Below is a small trained network, with its code and all its weights. Each question gives an input and a target symbol and asks what happens when units are switched off, that is, made to give their printed mean instead of their output.

import numpy as np


def w(rows, s, z=0):
    codes = np.array(rows[::2]) - 128.0
    scale = np.full(codes.shape[1], s)
    scale[-1] = z or s
    return codes * scale


def f(y):
    return y / 2 * (1 + np.tanh(0.7978845608 * (y + 0.044715 * y**3)))


def softmax(a):
    e = np.exp(a - a.max(-1, keepdims=True))
    return e / e.sum(-1, keepdims=True)


def log_softmax(a):
    a = a - a.max(-1, keepdims=True)
    return a - np.log(np.exp(a).sum(-1, keepdims=True))


def net(x, mask):
    ids = ['ΞΣΨγζηλτφω'.index(c) for c in x.split()]
    T = len(ids)
    res = E[ids] + P[:T]
    u = 0
    for l in range(2):
        q, k, v = (res @ M[l].T for M in (Q, K, V))
        z = softmax(np.where(np.tri(T) > 0, q @ k.T / 3**0.5, -1e9)) @ v
        res = res + np.where(mask[u], z, O[l][:, -1]) @ O[l][:, :-1]
        u += 1
        y = f(res @ A[l][:, :-1].T + A[l][:, -1])
        res = res + np.where(mask[u : u + 8], y, B[l][:, -1]) @ B[l][:, :-1]
        u += 8
    return log_softmax(res[-1] @ U[:, :-1].T + U[:, -1])


Q, K, V, O, A, B = {}, {}, {}, {}, {}, {}
E = w([
[175,13,120,68,50,87],'Ξ',
[181,103,164,135,96,26],'Σ',
[157,19,64,135,127,65],'Ψ',
[107,70,104,67,181,48],'γ',
[51,168,211,34,151,81],'ζ',
[199,5,84,144,88,189],'η',
[150,97,230,69,157,23],'λ',
[113,255,39,164,154,162],'τ',
[110,216,222,67,44,69],'φ',
[199,105,227,116,66,170],'ω',
],0.0076)
P = w([
[97,93,161,253,98,58],'0',
[191,142,93,47,115,120],'1',
[183,129,118,93,121,125],'2',
[176,127,119,97,127,126],'3',
[169,124,116,95,124,134],'4',
[156,125,116,84,120,134],'5',
[148,128,118,80,116,137],'6',
[141,129,105,71,114,135],'7',
[141,129,101,74,108,141],'8',
[137,128,99,70,108,144],'9',
],0.0055)
Q[0] = w([
[116,152,100,86,108,153],'0.h0',
[180,95,145,1,62,72],'0.h0',
[65,162,109,228,165,174],'0.h0',
],0.014)
K[0] = w([
[53,201,81,222,210,153],'0.h0',
[50,55,221,253,82,24],'0.h0',
[175,208,30,53,196,216],'0.h0',
],0.0064)
V[0] = w([
[161,159,161,132,66,188],'0.h0',
[148,118,57,156,146,192],'0.h0',
[1,175,113,139,178,167],'0.h0',
],0.0078)
O[0] = w([
[163,168,169,160,34,246,95],'0.h0',
[73,68,56,183,72,189,36],'0.h0',
[2,122,188,164,138,153,3],'0.h0',
],0.0071,0.0041)
A[0] = w([
[98,54,125,118,152,69,172],'0.n0',
[130,195,69,134,125,194,154],'0.n1',
[224,129,159,94,124,114,249],'0.n2',
[141,171,199,147,119,88,234],'0.n3',
[185,105,139,75,167,118,202],'0.n4',
[106,134,243,105,166,83,245],'0.n5',
[189,2,74,205,128,139,247],'0.n6',
[159,164,87,128,163,78,252],'0.n7',
],0.0084,0.0018)
B[0] = w([
[99,29,66,149,194,69,159],'0.n0',
[131,98,86,231,175,131,128],'0.n1',
[201,205,140,59,98,116,254],'0.n2',
[160,255,177,112,170,141,170],'0.n3',
[170,154,135,38,134,90,219],'0.n4',
[99,200,216,111,239,149,184],'0.n5',
[50,176,41,73,14,101,172],'0.n6',
[176,162,51,177,148,80,195],'0.n7',
],0.0057,0.0088)
Q[1] = w([
[246,183,109,109,149,111],'1.h0',
[245,164,125,110,162,97],'1.h0',
[21,76,138,135,97,135],'1.h0',
],0.012)
K[1] = w([
[111,141,121,241,140,132],'1.h0',
[109,134,119,255,140,183],'1.h0',
[144,121,142,44,126,127],'1.h0',
],0.016)
V[1] = w([
[154,181,232,96,169,149],'1.h0',
[43,153,147,170,133,211],'1.h0',
[162,156,120,117,2,161],'1.h0',
],0.0093)
O[1] = w([
[222,6,204,201,87,115,133],'1.h0',
[91,134,178,220,146,226,2],'1.h0',
[143,205,186,16,1,230,109],'1.h0',
],0.0069,0.0057)
A[1] = w([
[190,149,173,81,48,188,251],'1.n0',
[147,120,82,189,255,79,221],'1.n1',
[12,219,109,128,163,127,154],'1.n2',
[85,189,125,45,109,164,135],'1.n3',
[143,53,213,186,127,190,67],'1.n4',
[101,187,79,69,96,148,149],'1.n5',
[167,196,140,164,209,210,231],'1.n6',
[58,188,60,122,137,211,156],'1.n7',
],0.007,0.0027)
B[1] = w([
[91,131,131,139,61,175,232],'1.n0',
[104,106,82,57,148,244,218],'1.n1',
[194,142,107,234,180,122,201],'1.n2',
[74,44,196,176,168,132,246],'1.n3',
[22,201,87,219,144,108,162],'1.n4',
[68,87,157,171,132,104,248],'1.n5',
[254,82,154,120,108,153,164],'1.n6',
[140,195,53,203,78,189,186],'1.n7',
],0.0075,0.013)
U = w([
[21,85,189,71,107,78,241],'Ξ',
[211,254,85,90,86,50,164],'Σ',
[64,211,75,175,153,9,105],'Ψ',
[95,152,73,44,185,193,80],'γ',
[95,55,176,189,195,157,128],'ζ',
[39,146,129,148,96,182,133],'η',
[191,54,171,86,169,144,3],'λ',
[190,199,54,154,117,203,216],'τ',
[168,129,201,239,89,54,108],'φ',
[173,94,166,76,67,246,49],'ω',
],0.0049,0.0026)

Each question gives the input, a string of symbols that net reads in full, and the target symbol t.
The units are the heads (3 rows each of Q, K, V and O) and the neurons (one row each of A and B). Each row of codes is followed by its name. A weight is (code - 128) times the scale printed after its matrix; where a second scale follows, it is the last column's (O, A, B and U).
mask holds one flag per unit, layer by layer, with each layer's heads first. A switched-off unit (its flag False) gives its mean, the last column of its rows in O or B, instead of its output. The means were averaged over made-up inputs and are rounded, as every weight is.
A unit's drop is (log p(t) with every unit on - log p(t) with that unit switched off) / (log p(t) with every unit on - log p(t) with every unit switched off).
The circuit of an input: a set's keep is (log p(t) with only the set's units on - log p(t) with every unit switched off) / (log p(t) with every unit on - log p(t) with every unit switched off). Starting from the 12 units with the biggest drops (on a tie, the unit counted first), units are removed one at a time, each time the one whose removal leaves the highest keep (on an exact tie, the one counted first), for as long as the keep stays at least 0.8.
units of the circuit, in order: the units of the circuit, biggest drop first
unit that matters most: the unit with the biggest drop
k most important neurons: the k neurons with the biggest drops, biggest first
k most important neurons of layer l: the k neurons of layer l with the biggest drops, biggest first
input ω λ ω Ψ λ, target ω: unit that matters most -> 1.h0
input ω φ ω φ ω ω ω, target ω: units of the circuit, in order -> 1.h0, 0.h0, 1.n0
input λ γ φ, target λ: 2 most important neurons of layer 0 -> 0.n5, 0.n6
input ω ω γ ζ λ Ξ Ξ, target ω: units of the circuit, in order -> 1.h0, 0.h0, 1.n0
input φ Σ ζ Ψ Σ γ, target φ: 2 most important neurons of layer 0 -> 0.n3, 0.n5
input Σ η φ Ξ ω γ Ξ λ Ξ, target Σ: units of the circuit, in order -> 1.h0, 1.n3, 0.h0
input ζ Ψ Σ γ ζ φ Ξ η, target ζ: 2 most important neurons of layer 0 -> 0.n5, 0.n2
input λ φ ω η Ξ η, target λ: 2 most important neurons -> 0.n6, 0.n5
input γ Ξ λ φ Σ Ψ Ξ, target γ: 2 most important neurons of layer 0 -> 0.n0, 0.n2
input Ξ φ Σ Ξ ζ Σ γ, target Ξ: 3 most important neurons -> 1.n3, 0.n6, 1.n5
input Ψ Σ γ, target Ψ: 2 most important neurons of layer 1 -> 1.n2, 1.n5
input ζ τ Σ λ, target λ: 3 most important neurons of layer 1 -> 1.n6, 1.n7, 1.n4
input Σ Σ γ, target Σ: 2 most important neurons of layer 1 -> 1.n3, 1.n5
input Ξ Ξ τ γ Ψ τ ω Ξ, target Ξ: 2 most important neurons of layer 1 -> 1.n2, 1.n7
input η λ Σ ζ Σ Ψ, target η: unit that matters most -> 1.h0
input Ξ λ Ξ λ, target Ξ: 2 most important neurons -> 1.n3, 0.n6
input Ξ λ ω Ψ, target Ξ: 2 most important neurons of layer 1 -> 1.n3, 1.n5
input τ Ψ η, target η: 3 most important neurons -> 0.n6, 0.n7, 0.n3
input γ λ ζ, target γ: 2 most important neurons -> 1.n1, 0.n0
input γ λ τ, target τ: unit that matters most -> 0.h0
input ζ ζ Σ Ψ φ, target ζ: 2 most important neurons of layer 1 -> 1.n1, 1.n4
input γ Σ λ Ξ φ λ ω, target γ: 2 most important neurons -> 1.n1, 0.n0
input Ψ Ψ Σ η Ψ Ξ λ Ξ, target Ψ: 2 most important neurons of layer 0 -> 0.n6, 0.n0
input Ψ Σ Σ η λ ζ λ Ξ Σ Σ, target Ψ: 2 most important neurons of layer 0 -> 0.n6, 0.n0
input η Σ Σ Ψ Σ Ξ Ξ γ, target η: 2 most important neurons of layer 0 -> 0.n6, 0.n5
input Ψ ζ ζ, target Ψ: 2 most important neurons -> 1.n2, 0.n6
